6, 1, -4, -3, -10, 21, 8, 7, 11, 22, 35, -10, 3, -2, 3, 3, -13, -4, 16, 3, -16, -1, -8, -13, -5, -4, 1, -10, -8, 0, -20, -5, 17, 5, -20, -15, 8, -12, 1, 12, -2, 2, 7, -13, 20, -3, -10, -5  j275
10, -10, -10, -15, -13, 24, 9, 5, -2, 25, 36, -15, -1, -6, 2, -5, -13, -3, 22, -6, -28, -18, -13, 3, -6, -1, -5, -6, -13, -8, -22, -9, 21, 10, -9, -14, 2, -26, -2, 8, -10, -2, 19, -12, 26, -13, -9, 11  j295
3, 2, -6, 1, -15, 26, -3, 18, 5, 36, 56, -18, -22, -21, 5, -2, -7, 10, 17, 4, -20, 16, -7, -17, -1, -33, 1, -10, -11, -2, -26, 0, 15, -16, -15, 0, 24, -8, 1, 21, 1, -9, -2, -15, 16, -11, -18, -10  j70
11, -5, -6, -21, -12, 32, 17, 2, 4, 27, 42, -24, -13, -9, -8, -5, -19, 1, 17, -10, -34, -14, -10, 13, -14, -1, -3, -3, -15, -14, -18, -14, 23, 13, -6, -18, -9, -21, -1, 6, -15, -6, 15, -15, 25, -13, -9, 10  j95
3, 10, 0, 0, -14, 22, -5, 13, 9, 30, 39, -8, -8, -8, 1, 6, -6, 4, 19, 9, -14, 7, -8, -25, -5, -18, 4, -11, -7, 4, -18, -3, 18, 1, -19, -9, 16, -7, 3, 15, 0, 1, 2, -11, 16, 0, -15, -10  j384
10, -10, -10, -15, -13, 24, 9, 5, -2, 25, 36, -15, -1, -6, 2, -5, -13, -3, 22, -6, -28, -18, -13, 3, -6, -1, -5, -6, -13, -8, -22, -4, 22, -1, -13, -4, 25, -5, 5, 15, 0, -2, -5, -8, 13, -2, -17, -11  j689
which: 6, 1, -4, -3, -10, 21, 8, 7, 11, 22, 35, -10, 3, -2, 3, 3, -13, -4, 16, 3, -16, -1, -8, -13, -5, -4, 1, -10, -8, 0, -20, -5, 17, 5, -20, -15, 8, -12, 1, 12, -2, 2, 7, -13, 20, -3, -10, -5 => j275
which: 3, 10, 0, 0, -14, 22, -5, 13, 9, 30, 39, -8, -8, -8, 1, 6, -6, 4, 19, 9, -14, 7, -8, -25, -5, -18, 4, -11, -7, 4, -18, -3, 18, 1, -19, -9, 16, -7, 3, 15, 0, 1, 2, -11, 16, 0, -15, -10 => j384
which: 11, -5, -6, -21, -12, 32, 17, 2, 4, 27, 42, -24, -13, -9, -8, -5, -19, 1, 17, -10, -34, -14, -10, 13, -14, -1, -3, -3, -15, -14, -18, -14, 23, 13, -6, -18, -9, -21, -1, 6, -15, -6, 15, -15, 25, -13, -9, 10 => j95
which: 10, -10, -10, -15, -13, 24, 9, 5, -2, 25, 36, -15, -1, -6, 2, -5, -13, -3, 22, -6, -28, -18, -13, 3, -6, -1, -5, -6, -13, -8, -22, -4, 22, -1, -13, -4, 25, -5, 5, 15, 0, -2, -5, -8, 13, -2, -17, -11 => j689

8, 41, -9, 18, -34, -4, -22, -21, 14, 41, -44 = j295
13, -28, -6, 38, 15, -9, -40, -34, 18, -28, 17 = j61
-13, -19, -54, -16, -15, -15, -19, 6, 16, 40, -30 = j737
-6, 1, -35, 25, -10, 30, 3, -45, 18, -11, 8 = j801
-25, -15, -12, 17, 47, 0, 10, 0, 21, -15, -19 = j70
15, 20, -53, -3, 16, -20, -28, 3, -6, 20, 1 = j384
where: 13 => j61, 1
where: 6 => j737, 8
where: 14 => j295, 9
which: -53, -3, 16, -20, -28, 3, -6, 20, 1 => j384

-14, 5, -35, 6, 2 : j275
-21, 13, -54, 6, 1 : j737
22, -22, 9, -7, -26 : j384
-21, 11, 24, -17, 17 : j569
-26, 19, 7, -4, 16 : j295
16, 1, 30, -1, 19 : j801
-4, 26, -16, 34, 39 : j252
21, -24, -24, -1, -23 : j61
-16, -18, -55, -3, -3 : j95
where: -7 => j384, 4
where: -54 => j737, 3
which: -21, 11, 24 => j569
where: 39 => j252, 5
where: 9 => j384, 3
which: -21, 13 => j737
where: -23 => j61, 5

5, 9, -13, 26, -15, -12, 22, 10, -10, 20, 0, -10, 9, -6, 14, -13, 6, 4, -4, -21, 23, -10, 33, 18, 15, -11, 10, -12, -3, 24, -14, 13, -1, -2, 9  j737
5, 8, -15, 20, -12, -9, 21, 9, -9, 15, -3, -2, 3, -8, 15, -15, 6, 4, -4, -17, 18, -10, 30, 16, 17, -7, 13, -8, -5, 20, -13, 15, 1, -2, 7  j295
5, 8, -15, 20, -12, -9, 21, 9, -9, 15, -3, 4, -4, -8, 6, -2, 3, 15, -15, -17, 18, -10, 30, 16, 17, -7, 13, -8, -5, 36, -13, 15, 1, -2, 7  j801
which: -2, 3, -8, 15, -15, 6, 4, -4 => j295
which: 20, -12, -9, 21, 9, -9, 15, -3, 4, -4, -8, 6 => j801
which: -3, -2, 3, -8 => j295
which: 5, 8, -15, 20, -12, -9, 21, 9, -9, 15, -3, -2, 3, -8, 15, -15, 6, 4, -4, -17, 18, -10, 30, 16, 17, -7, 13, -8, -5, 20, -13, 15, 1, -2, 7 => j295

-16, 60, -14, 37  j252
22, 30, -4, 34  j95
-21, 53, -29, 37  j295
-25, 63, -30, 41  j689
-20, 40, 24, -52  j384
34, 10, -16, 41  j737
29, 22, -22, 48  j275
43, -25, 47, -8  j61
where: -14 => j252, 3
where: -52 => j384, 4

